X =
[[-0.21  0.03 -0.01  0.07  0.08  0.17 -0.24 -0.05  0.00 -0.10]
 [ 0.09 -0.03  0.26  0.17  0.09 -0.17  0.25  0.06  0.02 -0.02]
 [ 0.15  0.18 -0.03  0.18 -0.07 -0.04 -0.18 -0.06  0.19  0.15]
 [-0.08 -0.10  0.02 -0.05  0.19 -0.15  0.13  0.06 -0.21  0.16]
 [ 0.17  0.02  0.09  0.09 -0.26 -0.04 -0.08  0.01  0.09 -0.19]
 [ 0.23  0.18 -0.03  0.24  0.01  0.13  0.15 -0.13  0.12 -0.04]
 [ 0.12  0.11  0.19  0.01  0.14  0.24  0.05  0.10 -0.20  0.15]
 [-0.14  0.09  0.14  0.06  0.10 -0.19  0.03  0.15 -0.18  0.19]]
X[0,0] => -0.21
X[:, 9] => [-0.10, -0.02, 0.15, 0.16, -0.19, -0.04, 0.15, 0.19]
X[6,8] => -0.20
X[6,6] => 0.05
X[5,6] => 0.15
X[0,4] => 0.08
X[:, 8] => [0.00, 0.02, 0.19, -0.21, 0.09, 0.12, -0.20, -0.18]
X[0,9] => -0.10
X[0] => [-0.21, 0.03, -0.01, 0.07, 0.08, 0.17, -0.24, -0.05, 0.00, -0.10]
X[4] => [0.17, 0.02, 0.09, 0.09, -0.26, -0.04, -0.08, 0.01, 0.09, -0.19]
X[5,3] => 0.24
X[3] => [-0.08, -0.10, 0.02, -0.05, 0.19, -0.15, 0.13, 0.06, -0.21, 0.16]
X[1,3] => 0.17
X[1,5] => -0.17
X[2,0] => 0.15
X[:, 6] => [-0.24, 0.25, -0.18, 0.13, -0.08, 0.15, 0.05, 0.03]
X[5,2] => -0.03
X[5,4] => 0.01
X[6,9] => 0.15
X[5,0] => 0.23
X[4,7] => 0.01
X[1,7] => 0.06
X[5] => [0.23, 0.18, -0.03, 0.24, 0.01, 0.13, 0.15, -0.13, 0.12, -0.04]
X[2,1] => 0.18
X[5,7] => -0.13
X[7,2] => 0.14
X[7,7] => 0.15
X[7,0] => -0.14
X[6,1] => 0.11
X[:, 7] => [-0.05, 0.06, -0.06, 0.06, 0.01, -0.13, 0.10, 0.15]
X[0,5] => 0.17
X[4,0] => 0.17
X[6,5] => 0.24
X[1,0] => 0.09
X[6,3] => 0.01

data =
38; -6; 13; 22; -7; 0; 18; -8
15; 0; 0; -5; 7; 0; -2; 4
34; -5; 11; 19; -6; 0; 15; -6
19; -2; 6; 9; -5; 0; 8; -2
-8; 1; -6; -11; 24; 0; -8; 2
7; 3; 2; 1; -32; 0; 2; 6
23; -5; 9; 17; -2; 0; 14; -8
23; -1; 6; 6; -17; 0; 7; 2
23; -5; 9; 17; 4; 0; 13; -8
-33; 8; -11; -22; -22; 0; -17; 14
-2; 1; -2; -5; 5; 0; -4; 2
33; -5; 11; 17; -3; 0; 14; -6
27; -5; 10; 18; -5; 0; 14; -7
data[0, -8] => 38
data[10, 1] => 1
data[-12] => [15, 0, 0, -5, 7, 0, -2, 4]
data[-5] => [23, -5, 9, 17, 4, 0, 13, -8]
data[-1, 2] => 10
data[10, 2] => -2
data[-2, 0] => 33
data[-12, 7] => 4
data[-8] => [7, 3, 2, 1, -32, 0, 2, 6]
data[-7, 4] => -2
data[4, -7] => 1
data[12] => [27, -5, 10, 18, -5, 0, 14, -7]
data[:, -7] => [-6, 0, -5, -2, 1, 3, -5, -1, -5, 8, 1, -5, -5]
data[-4, -6] => -11
data[2] => [34, -5, 11, 19, -6, 0, 15, -6]
data[10, 7] => 2
data[-9, -2] => -8
data[-3] => [-2, 1, -2, -5, 5, 0, -4, 2]
data[-5, -7] => -5
data[3, 4] => -5
data[:, -8] => [38, 15, 34, 19, -8, 7, 23, 23, 23, -33, -2, 33, 27]
data[:, -2] => [18, -2, 15, 8, -8, 2, 14, 7, 13, -17, -4, 14, 14]
data[-8, -2] => 2
data[11, 5] => 0
data[:, -4] => [-7, 7, -6, -5, 24, -32, -2, -17, 4, -22, 5, -3, -5]
data[4, -8] => -8
data[-4, 1] => 8
data[0, 2] => 13
data[7, 4] => -17
data[11] => [33, -5, 11, 17, -3, 0, 14, -6]
data[5, 3] => 1
data[8, -5] => 17
data[5, -6] => 2

a =
[[132 134 142 102 144  84 118 112 143 124 108  84 134 119 107 129]
 [106 135 157 115 128  66 145 118 128 120 129  81 118 131 118 144]
 [134 126  93 134 101 151 121 140 102 128 132 152 108 109 117  96]
 [ 82  70 129  97 137 118  86  69 135  91  82  98 137 132 132 143]
 [124 153 110 156  79 124 167 169  81 137 171 152  84 117 121 104]
 [157 132 106 106 137 130  98 121 137 130 102 119 136 103 102 101]
 [163 148 106 116 128 126 114 138 129 138 119 124 127 102 100  96]
 [132 118 128  99 145 106 100 102 144 118  96  95 139 116 110 123]
 [154 102 117  70 178 122  53  73 175 114  52  84 170 105  99 116]
 [132 124 120 111 130 115 111 116 130 122 110 111 128 114 112 116]
 [117  80  86 110 120 171  75  95 120 105  89 145 130 112 125 105]
 [198 171 110 103 151 114 107 143 150 151 109 108 142  91  82  88]
 [162 130  75 127 110 172 101 142 111 135 119 162 119  96 107  78]]
Indices start at 0.
(0, 0)	132
(4, 6)	167
(1, 5)	66
(1, 14)	118
(11, 8)	150
(6, 7)	138
(7, 8)	144
(5, 13)	103
(7, 6)	100
(11, 6)	107
(6, 10)	119
(0, 14)	107
(9, 5)	115
(7, 13)	116
(8, 11)	84
(3, 2)	129
(5, 0)	157
(6, 9)	138
(5, 7)	121
(4, 11)	152
(3, 8)	135
(1, 9)	120
(3, 6)	86
(9, 0)	132
(2, 14)	117
(2, 5)	151
(3, 14)	132
(12, 1)	130
(10, 15)	105
(12, 5)	172
(4, 9)	137
(7, 5)	106
(3, 5)	118
(3, 9)	91
(9, 9)	122
(2, 9)	128

x = -37; 24; 5; 5; -8; 7; -3; -23; 13; 5; -13; 25
x[0]	-37
x[5]	7
x[2]	5
x[4]	-8
x[9]	5

m = 256  399  299  255  116  302  342  285  388  259  308  371  357  949
m[0]: 256
m[10]: 308
m[9]: 259
m[3]: 255

B =
10; -4; 4; 3; 19; 10; 6
-1; -19; -27; -7; 22; -4; 6
3; -5; -13; 9; 1; 9; 3
3; 16; 7; 0; 17; -32; -15
-14; 9; 14; 2; -27; 23; 0
3; 9; 15; 9; -22; 13; -3
16; -7; 1; 2; 9; 4; -10
13; 0; 1; 4; 16; 2; -4
20; 2; 4; -2; 21; -3; -3
-19; -2; -36; -27; -1; -1; -5
5; 13; -4; -7; 2; -3; 1
1; 4; -2; 11; -2; -1; 5
-11; 2; -15; -2; -9; 24; 7
Rows and columns are counted from 0.
(0, 0)	10
(12, 2)	-15
(10, 6)	1
(4, 3)	2
(5, 0)	3
(12, 1)	2
(8, 1)	2
(3, 6)	-15
(5, 6)	-3
(12, 0)	-11
(6, 5)	4
(4, 1)	9
(1, 1)	-19
(12, 6)	7
(11, 6)	5
(9, 0)	-19
(6, 1)	-7
(2, 0)	3
(8, 0)	20
(10, 5)	-3
(9, 3)	-27
(7, 3)	4
(9, 5)	-1
(0, 5)	10
(10, 3)	-7
(4, 4)	-27
(6, 0)	16
(10, 0)	5
(0, 4)	19
(3, 5)	-32
(0, 6)	6
(9, 1)	-2
(8, 2)	4
